Below are the code and all the weights of a small trained network. Each question names an input and a target symbol and asks about switching units off, where a switched-off unit gives its printed mean instead of its output.

import numpy as np


def w(rows, s, z=0):
    codes = np.array(rows[::2]) - 128.0
    scale = np.full(codes.shape[1], s)
    scale[-1] = z or s
    return codes * scale


def norm(h):
    return h / np.sqrt((h * h).mean(-1, keepdims=True) + 1e-5)


def f(y):
    return y / 2 * (1 + np.tanh(0.7978845608 * (y + 0.044715 * y**3)))


def softmax(a):
    e = np.exp(a - a.max(-1, keepdims=True))
    return e / e.sum(-1, keepdims=True)


def log_softmax(a):
    a = a - a.max(-1, keepdims=True)
    return a - np.log(np.exp(a).sum(-1, keepdims=True))


def net(x, mask):
    ids = ['ΔΘΞΠΦΨγεζηλμτ'.index(c) for c in x.split()]
    T = len(ids)
    res = E[ids] + P[:T]
    r = norm(res)
    for j in range(3):
        rows = slice(4 * j, 4 * j + 4)
        q, k, v = (r @ M[0][rows].T for M in (Q, K, V))
        z = softmax(np.where(np.tri(T) > 0, q @ k.T / 4**0.5, -1e9)) @ v
        o = O[0][rows]
        res = res + np.where(mask[j], z, o[:, -1]) @ o[:, :-1]
    y = f(norm(res) @ A[0][:, :-1].T + A[0][:, -1])
    res = res + np.where(mask[3:15], y, B[0][:, -1]) @ B[0][:, :-1]
    return log_softmax(norm(res)[-1] @ U[:, :-1].T + U[:, -1])


Q, K, V, O, A, B = {}, {}, {}, {}, {}, {}
E = w([
[182,59,186,177,198,223,138,164],'Δ',
[170,147,109,121,11,191,136,123],'Θ',
[86,110,106,222,166,135,96,229],'Ξ',
[163,196,192,168,154,92,193,215],'Π',
[238,168,168,161,59,132,145,103],'Φ',
[123,77,187,211,88,220,167,160],'Ψ',
[141,142,91,234,110,208,28,113],'γ',
[169,166,123,242,218,130,81,91],'ε',
[74,65,118,17,97,71,107,69],'ζ',
[205,106,128,77,157,184,162,102],'η',
[198,176,194,111,113,147,110,208],'λ',
[171,223,145,170,76,136,25,159],'μ',
[178,180,62,164,92,106,124,114],'τ',
],0.011)
P = w([
[187,85,155,254,71,57,119,150],'0',
[135,80,50,179,88,97,127,170],'1',
[124,133,90,183,115,115,110,148],'2',
[121,162,112,177,121,129,99,128],'3',
[114,195,119,170,132,151,89,110],'4',
[112,213,130,169,133,166,77,99],'5',
[126,229,146,164,141,183,69,84],'6',
[117,241,150,170,137,192,62,69],'7',
],0.0062)
Q[0] = w([
[97,191,155,142,143,167,91,66],'head 0',
[143,151,130,144,126,123,139,74],'head 0',
[136,101,121,135,112,121,125,153],'head 0',
[135,125,97,150,114,103,137,85],'head 0',
[205,165,71,142,33,177,16,52],'head 1',
[110,156,116,201,13,99,140,239],'head 1',
[131,147,26,138,91,152,29,3],'head 1',
[106,43,35,251,132,150,159,85],'head 1',
[185,123,135,58,106,71,158,90],'head 2',
[139,96,40,60,53,97,171,77],'head 2',
[128,154,129,104,113,118,84,199],'head 2',
[156,124,157,85,114,81,165,60],'head 2',
],0.007)
K[0] = w([
[103,107,140,80,123,99,105,120],'head 0',
[128,143,154,123,128,131,133,103],'head 0',
[138,138,135,117,111,137,103,151],'head 0',
[115,129,123,135,136,127,105,137],'head 0',
[128,104,162,82,30,79,63,105],'head 1',
[83,180,103,165,71,127,111,169],'head 1',
[53,49,53,46,61,38,37,34],'head 1',
[49,81,102,235,111,116,136,52],'head 1',
[187,150,67,194,153,151,143,153],'head 2',
[184,233,129,223,144,159,101,254],'head 2',
[139,112,99,131,90,71,85,134],'head 2',
[150,129,79,157,137,143,114,143],'head 2',
],0.0083)
V[0] = w([
[10,73,209,4,102,23,117,14],'head 0',
[223,183,146,254,117,201,170,180],'head 0',
[193,23,199,159,135,27,91,179],'head 0',
[219,121,88,212,101,163,144,64],'head 0',
[37,92,126,63,107,74,84,23],'head 1',
[84,194,73,203,101,57,144,110],'head 1',
[79,194,150,113,88,206,84,119],'head 1',
[49,124,199,40,152,94,116,98],'head 1',
[163,162,100,179,131,202,188,135],'head 2',
[140,196,99,135,118,122,78,117],'head 2',
[74,56,139,68,131,53,118,131],'head 2',
[158,141,111,195,139,144,120,199],'head 2',
],0.0051)
O[0] = w([
[170,223,159,194,129,153,45,92,108],'head 0',
[112,12,3,91,139,5,158,218,149],'head 0',
[141,112,178,168,120,95,142,117,190],'head 0',
[100,65,130,150,114,137,166,188,198],'head 0',
[96,63,84,108,149,81,169,215,255],'head 1',
[234,113,202,71,148,161,134,140,144],'head 1',
[164,64,148,191,125,72,144,104,106],'head 1',
[98,77,56,161,125,129,218,160,164],'head 1',
[146,199,126,158,110,159,99,63,121],'head 2',
[98,155,143,150,137,147,142,127,142],'head 2',
[79,116,86,118,153,131,180,155,120],'head 2',
[191,183,165,207,123,146,96,115,144],'head 2',
],0.0056,0.0058)
A[0] = w([
[21,135,100,144,169,143,65,152,63],'neuron 0',
[131,112,97,78,44,190,101,88,199],'neuron 1',
[138,166,82,103,169,192,244,100,15],'neuron 2',
[33,43,75,136,89,140,107,159,113],'neuron 3',
[120,177,119,148,181,196,151,173,66],'neuron 4',
[163,164,185,195,102,150,164,173,100],'neuron 5',
[136,43,201,106,90,178,104,118,124],'neuron 6',
[198,139,168,254,165,147,69,175,253],'neuron 7',
[149,154,128,203,83,119,134,124,147],'neuron 8',
[135,179,171,30,76,60,118,171,99],'neuron 9',
[244,70,165,139,154,81,128,133,136],'neuron 10',
[115,209,196,185,124,154,46,73,111],'neuron 11',
],0.0077,0.0055)
B[0] = w([
[205,105,155,92,84,88,45,85,147],'neuron 0',
[66,172,186,147,189,108,117,96,172],'neuron 1',
[140,140,111,14,110,139,97,95,135],'neuron 2',
[148,190,156,115,144,167,109,75,210],'neuron 3',
[166,97,145,191,95,77,98,154,146],'neuron 4',
[149,73,97,156,99,80,51,150,156],'neuron 5',
[135,149,72,145,122,60,127,120,149],'neuron 6',
[148,174,180,87,83,104,112,18,254],'neuron 7',
[148,97,188,97,173,134,111,111,163],'neuron 8',
[99,159,97,134,180,178,107,3,140],'neuron 9',
[160,164,192,170,55,143,63,111,189],'neuron 10',
[119,53,39,104,136,117,189,198,177],'neuron 11',
],0.0069,0.0085)
U = w([
[181,76,156,146,55,73,74,97,179],'Δ',
[78,199,129,81,149,132,84,21,127],'Θ',
[120,177,180,114,168,97,205,180,182],'Ξ',
[154,110,62,206,238,83,117,111,86],'Π',
[40,54,44,96,89,72,150,87,200],'Φ',
[101,63,153,71,163,105,34,183,4],'Ψ',
[60,65,187,183,107,179,189,110,58],'γ',
[73,200,99,172,62,199,189,142,135],'ε',
[94,67,32,180,118,212,33,133,95],'ζ',
[84,192,74,92,105,91,64,214,63],'η',
[202,105,70,66,133,213,179,114,175],'λ',
[127,15,173,129,194,198,131,99,66],'μ',
[149,202,2,178,104,80,168,126,53],'τ',
],0.0079,0.0028)

Each question gives the input, a string of symbols that net reads in full, and the target symbol t.
The units are the heads (4 rows each of Q, K, V and O) and the neurons (one row each of A and B). Each row of codes is followed by its name. A weight is (code - 128) times the scale printed after its matrix; where a second scale follows, it is the last column's (O, A, B and U).
mask holds one flag per unit, heads first, then neurons. A switched-off unit (its flag False) gives its mean, the last column of its rows in O or B, instead of its output. The means were averaged over made-up inputs and are rounded, as every weight is.
A unit's drop is (log p(t) with every unit on - log p(t) with that unit switched off) / (log p(t) with every unit on - log p(t) with every unit switched off).
The circuit of an input: a set's keep is (log p(t) with only the set's units on - log p(t) with every unit switched off) / (log p(t) with every unit on - log p(t) with every unit switched off). Starting from the 12 units with the biggest drops (on a tie, the unit counted first), units are removed one at a time, each time the one whose removal leaves the highest keep (on an exact tie, the one counted first), for as long as the keep stays at least 0.8.
units of the circuit, in order: the units of the circuit, biggest drop first
most important unit: the unit with the biggest drop
top k neurons: the k neurons with the biggest drops, biggest first
which heads matter: for each layer, one digit per head in row order, 1 if its drop is at least 0.15 and else 0, layers parted by /
drop of u: that unit's drop, to one decimal
input τ τ η Δ, target Δ: most important unit -> head 1
input λ λ γ, target Δ: units of the circuit, in order -> [head 1; head 0]
input τ Φ γ η, target Δ: units of the circuit, in order -> [head 2; head 1; neuron 10; head 0]
input ζ γ η ζ τ μ μ Ψ, target Δ: units of the circuit, in order -> [head 1; neuron 5]
input τ Θ τ γ Φ Θ, target Θ: top 2 neurons -> [neuron 1; neuron 9]
input λ γ τ Ξ ε, target Δ: units of the circuit, in order -> [head 1; head 0; neuron 10]
input γ Π ζ μ, target η: units of the circuit, in order -> [head 2; head 1; head 0]
input γ ε Φ Π, target Δ: which heads matter -> 011
input η Θ η Θ Π μ ζ, target Φ: which heads matter -> 010
input ζ γ γ ε γ Ξ, target Ψ: top 2 neurons -> [neuron 0; neuron 3]
input Π Π ζ η λ, target Θ: top 2 neurons -> [neuron 9; neuron 11]
input Φ τ Δ Δ Θ η Δ, target Θ: top 2 neurons -> [neuron 7; neuron 11]
input η γ Θ η, target Θ: which heads matter -> 111
input ζ η η ε μ, target η: units of the circuit, in order -> [head 2]
input Ψ γ η, target Δ: top 2 neurons -> [neuron 10; neuron 7]
input η ζ ζ Δ τ Π, target Δ: top 2 neurons -> [neuron 5; neuron 4]
input γ Ξ γ γ η ζ τ, target τ: which heads matter -> 010
input Π Δ ζ ζ, target Θ: top 2 neurons -> [neuron 3; neuron 11]
input Ψ γ ζ γ ζ Π ζ, target Φ: top 2 neurons -> [neuron 11; neuron 3]
input Ξ η ζ Φ Δ Φ τ, target τ: units of the circuit, in order -> [head 1]
input ζ ε η Δ ε Θ, target ε: top 4 neurons -> [neuron 7; neuron 1; neuron 10; neuron 0]
input Ψ η Π η, target Θ: top 2 neurons -> [neuron 1; neuron 11]
input ζ ζ Δ, target Δ: drop of neuron 7 -> 0.8
input η μ Ξ, target Δ: drop of neuron 1 -> 0.1
input τ γ Θ Θ λ ζ Δ η, target λ: drop of head 1 -> 1.4
